Below are the code and all the weights of a small trained network. Each question names an input and a class and asks about switching units off, where a switched-off unit gives its printed mean instead of its output.

import numpy as np


def w(rows, s, z=0):
    codes = np.array(rows[::2]) - 128.0
    scale = np.full(codes.shape[1], s)
    scale[-1] = z or s
    return codes * scale


def f(y):
    return y / 2 * (1 + np.tanh(0.7978845608 * (y + 0.044715 * y**3)))


def log_softmax(a):
    a = a - a.max(-1, keepdims=True)
    return a - np.log(np.exp(a).sum(-1, keepdims=True))


def net(x, mask):
    res = np.array(x, float).reshape(1, 7) / 4 @ E
    y = f(res @ A[0][:, :-1].T + A[0][:, -1])
    res = res + np.where(mask, y, B[0][:, -1]) @ B[0][:, :-1]
    return log_softmax(res[-1] @ U[:, :-1].T + U[:, -1])


A, B = {}, {}
E = w([
[151,211,166,208,177,252],'x0',
[127,123,133,119,129,134],'x1',
[222,92,228,165,157,55],'x2',
[116,104,134,137,114,140],'x3',
[136,120,117,134,130,128],'x4',
[121,129,126,144,119,124],'x5',
[215,177,129,92,2,158],'x6',
],0.012)
A[0] = w([
[51,113,157,175,202,91,166],'n1',
[158,149,158,180,154,210,123],'n2',
[154,163,124,163,149,189,93],'n3',
[151,154,107,94,60,163,120],'n4',
[44,80,95,177,166,126,125],'n5',
[133,67,80,58,93,81,97],'n6',
[100,129,123,88,88,52,157],'n7',
[112,137,146,129,119,124,116],'n8',
[76,120,71,76,97,190,33],'n9',
[194,135,157,107,28,156,145],'n10',
[220,114,175,122,133,103,83],'n11',
[86,103,159,113,248,110,131],'n12',
[179,129,113,158,62,125,88],'n13',
[114,130,176,108,83,144,118],'n14',
[134,180,106,116,149,105,2],'n15',
[183,72,251,154,136,94,39],'n16',
[209,162,141,110,5,147,167],'n17',
[128,88,119,104,99,76,113],'n18',
[134,120,57,82,116,68,98],'n19',
[84,168,31,72,110,175,55],'n20',
[228,98,221,164,119,60,66],'n21',
[58,89,148,93,99,28,138],'n22',
[127,181,170,172,171,218,137],'n23',
],0.012,0.0044)
B[0] = w([
[169,56,27,65,204,147,205],'n1',
[192,129,215,106,61,192,207],'n2',
[142,68,246,144,37,119,182],'n3',
[135,121,78,120,192,91,193],'n4',
[125,121,87,79,187,90,189],'n5',
[188,124,213,145,80,129,208],'n6',
[182,137,172,125,90,215,194],'n7',
[115,112,123,139,129,147,127],'n8',
[41,183,98,204,100,48,188],'n9',
[198,122,15,70,177,113,222],'n10',
[53,173,127,191,132,91,192],'n11',
[165,112,54,74,192,123,202],'n12',
[123,80,87,97,150,125,174],'n13',
[94,113,145,88,178,179,147],'n14',
[123,125,133,116,116,101,123],'n15',
[18,209,79,198,82,68,216],'n16',
[184,65,35,41,239,135,249],'n17',
[163,89,172,134,57,184,180],'n18',
[116,57,219,154,95,190,187],'n19',
[2,199,115,196,95,29,206],'n20',
[28,184,121,171,116,118,233],'n21',
[171,104,170,120,86,194,213],'n22',
[176,73,182,149,62,180,220],'n23',
],0.0083,0.018)
U = w([
[159,94,64,77,248,146,247],'0',
[171,99,227,133,75,189,116],'1',
[5,195,108,176,125,99,6],'2',
],0.017,0.0025)

Each question gives the input, the list of numbers given to net, and the class t.
The units are the neurons (one row each of A and B). Each row of codes is followed by its name. A weight is (code - 128) times the scale printed after its matrix; where a second scale follows, it is the last column's (A, B and U).
mask holds one flag per neuron, in row order. A switched-off neuron (its flag False) gives its mean, the last column of its row in B, instead of its output. The means were averaged over made-up inputs and are rounded, as every weight is.
A unit's drop is (log p(t) with every unit on - log p(t) with that unit switched off) / (log p(t) with every unit on - log p(t) with every unit switched off).
unit that matters most: the unit with the biggest drop
k most important neurons: the k neurons with the biggest drops, biggest first
drop of u: that unit's drop, to one decimal
input [1,-8,4,-1,1,-4,4], class 0: 2 most important neurons -> (n17 n20)
input [-8,-5,-4,-5,2,-8,7], class 1: 2 most important neurons -> (n6 n19)
input [-1,-5,5,0,5,6,6], class 0: unit that matters most -> n17
input [-1,-8,6,-4,-5,8,5], class 2: 3 most important neurons -> (n21 n16 n11)
input [0,-7,-7,6,7,-4,-5], class 2: 3 most important neurons -> (n20 n17 n9)
input [1,1,-5,6,4,2,4], class 2: 3 most important neurons -> (n20 n9 n1)
input [-2,0,8,-7,-1,-1,-6], class 2: 2 most important neurons -> (n16 n21)
input [3,2,3,-8,-4,-1,3], class 0: 4 most important neurons -> (n20 n17 n6 n19)
input [6,1,6,2,-7,4,8], class 0: 2 most important neurons -> (n17 n10)
input [-6,1,7,0,6,-6,7], class 0: 3 most important neurons -> (n17 n10 n20)
input [4,-3,0,-1,-5,-4,4], class 0: 3 most important neurons -> (n17 n10 n6)
input [4,-1,8,2,3,-8,5], class 2: drop of n16 -> 0.2
input [6,7,-2,-8,8,6,8], class 0: drop of n17 -> 1.0
input [6,-6,-5,3,8,-6,1], class 1: drop of n23 -> 0.1
input [-7,-6,6,5,1,2,-3], class 1: unit that matters most -> n22
